Below are the code and all the weights of a small trained network. Each question names an input and a class and asks about switching units off, where a switched-off unit gives its printed mean instead of its output.

import numpy as np


def w(rows, s, z=0):
    codes = np.array(rows[::2]) - 128.0
    scale = np.full(codes.shape[1], s)
    scale[-1] = z or s
    return codes * scale


def norm(h):
    return h / np.sqrt((h * h).mean(-1, keepdims=True) + 1e-5)


def f(y):
    return y / 2 * (1 + np.tanh(0.7978845608 * (y + 0.044715 * y**3)))


def log_softmax(a):
    a = a - a.max(-1, keepdims=True)
    return a - np.log(np.exp(a).sum(-1, keepdims=True))


def net(x, mask):
    res = np.array(x, float).reshape(1, 2) / 4 @ E
    u = 0
    for l in range(4):
        y = f(norm(res) @ A[l][:, :-1].T + A[l][:, -1])
        res = res + np.where(mask[u : u + 6], y, B[l][:, -1]) @ B[l][:, :-1]
        u += 6
    return log_softmax(norm(res)[-1] @ U[:, :-1].T + U[:, -1])


A, B = {}, {}
E = w([
[247,206,10,78,221,59],'x0',
[100,183,174,51,167,218],'x1',
],0.013)
A[0] = w([
[75,125,200,106,244,125,129],'L0N0',
[217,158,131,113,152,171,2],'L0N1',
[44,131,137,89,205,159,78],'L0N2',
[83,66,145,152,128,130,175],'L0N3',
[161,95,116,109,101,78,252],'L0N4',
[74,133,163,113,108,152,152],'L0N5',
],0.011,0.0037)
B[0] = w([
[176,164,37,136,77,121,225],'L0N0',
[131,2,161,92,127,108,190],'L0N1',
[164,168,133,154,59,172,222],'L0N2',
[93,157,98,88,201,132,249],'L0N3',
[183,136,51,97,141,157,246],'L0N4',
[141,75,96,54,134,97,253],'L0N5',
],0.009,0.0047)
A[1] = w([
[107,110,30,68,120,61,139],'L1N0',
[74,93,72,226,69,59,70],'L1N1',
[63,123,173,190,129,137,3],'L1N2',
[2,123,152,218,138,126,63],'L1N3',
[136,58,96,249,95,49,73],'L1N4',
[120,85,171,229,130,142,197],'L1N5',
],0.01,0.0045)
B[1] = w([
[101,77,114,68,28,123,254],'L1N0',
[219,155,76,186,58,171,189],'L1N1',
[55,67,148,119,146,108,142],'L1N2',
[206,152,168,126,166,87,181],'L1N3',
[168,155,32,255,102,196,204],'L1N4',
[150,142,161,8,163,138,159],'L1N5',
],0.0089,0.0073)
A[2] = w([
[108,79,202,156,89,206,254],'L2N0',
[128,185,123,124,132,156,131],'L2N1',
[81,74,118,86,71,152,84],'L2N2',
[151,129,77,150,247,79,146],'L2N3',
[121,131,102,71,89,162,163],'L2N4',
[109,218,166,93,167,239,11],'L2N5',
],0.014,0.0046)
B[2] = w([
[196,177,159,8,203,80,239],'L2N0',
[133,144,129,182,115,238,149],'L2N1',
[79,108,97,159,93,45,207],'L2N2',
[200,173,214,91,174,146,177],'L2N3',
[69,74,147,182,180,102,255],'L2N4',
[209,171,30,228,87,153,202],'L2N5',
],0.011,0.0094)
A[3] = w([
[92,101,73,69,42,41,168],'L3N0',
[107,254,85,107,107,213,64],'L3N1',
[143,113,96,46,57,64,85],'L3N2',
[144,85,86,56,52,78,7],'L3N3',
[64,113,236,204,155,160,6],'L3N4',
[191,201,111,65,234,47,2],'L3N5',
],0.0097,0.0036)
B[3] = w([
[51,99,141,185,111,133,210],'L3N0',
[200,27,1,245,55,108,169],'L3N1',
[47,112,186,115,135,123,188],'L3N2',
[20,167,126,121,153,103,164],'L3N3',
[194,218,153,48,191,242,120],'L3N4',
[179,108,255,26,139,187,254],'L3N5',
],0.0092,0.0088)
U = w([
[189,144,200,5,177,121,255],'0',
[225,160,32,198,75,174,254],'1',
[57,86,102,180,78,79,122],'2',
[100,184,168,193,203,223,1],'3',
],0.013,0.0058)

Each question gives the input, the list of numbers given to net, and the class t.
The units are the neurons (one row each of A and B). Each row of codes is followed by its name. A weight is (code - 128) times the scale printed after its matrix; where a second scale follows, it is the last column's (A, B and U).
mask holds one flag per neuron, layer by layer. A switched-off neuron (its flag False) gives its mean, the last column of its row in B, instead of its output. The means were averaged over made-up inputs and are rounded, as every weight is.
A unit's drop is (log p(t) with every unit on - log p(t) with that unit switched off) / (log p(t) with every unit on - log p(t) with every unit switched off).
The circuit of an input: a set's keep is (log p(t) with only the set's units on - log p(t) with every unit switched off) / (log p(t) with every unit on - log p(t) with every unit switched off). Starting from the 12 units with the biggest drops (on a tie, the unit counted first), units are removed one at a time, each time the one whose removal leaves the highest keep (on an exact tie, the one counted first), for as long as the keep stays at least 0.8.
circuit, biggest first: the units of the circuit, biggest drop first
most important unit: the unit with the biggest drop
k most important neurons: the k neurons with the biggest drops, biggest first
drop when u is switched off: that unit's drop, to one decimal
input [-3,3], class 2: 2 most important neurons -> L0N0, L2N2
input [7,8], class 1: circuit, biggest first -> L2N0, L3N1
input [-4,-1], class 0: most important unit -> L0N0
input [3,0], class 2: 2 most important neurons -> L1N0, L2N0
input [7,-7], class 0: 2 most important neurons -> L2N3, L2N5
input [2,-3], class 2: 4 most important neurons -> L1N0, L0N4, L2N0, L2N5
input [1,3], class 2: 4 most important neurons -> L0N0, L2N3, L0N1, L1N4
input [4,5], class 1: 3 most important neurons -> L0N5, L2N0, L0N2
input [0,2], class 2: 2 most important neurons -> L0N0, L0N5
input [5,-5], class 0: 4 most important neurons -> L2N3, L2N5, L0N4, L0N0
input [2,-2], class 2: 2 most important neurons -> L1N0, L2N0
input [-5,-7], class 1: 2 most important neurons -> L1N4, L1N1
input [-4,-4], class 0: 2 most important neurons -> L0N0, L1N5
input [-3,-4], class 1: most important unit -> L1N4
input [-4,8], class 1: drop when L2N5 is switched off -> 0.3
input [-2,1], class 2: drop when L0N5 is switched off -> 1.5
input [5,-2], class 0: drop when L1N2 is switched off -> 0.0
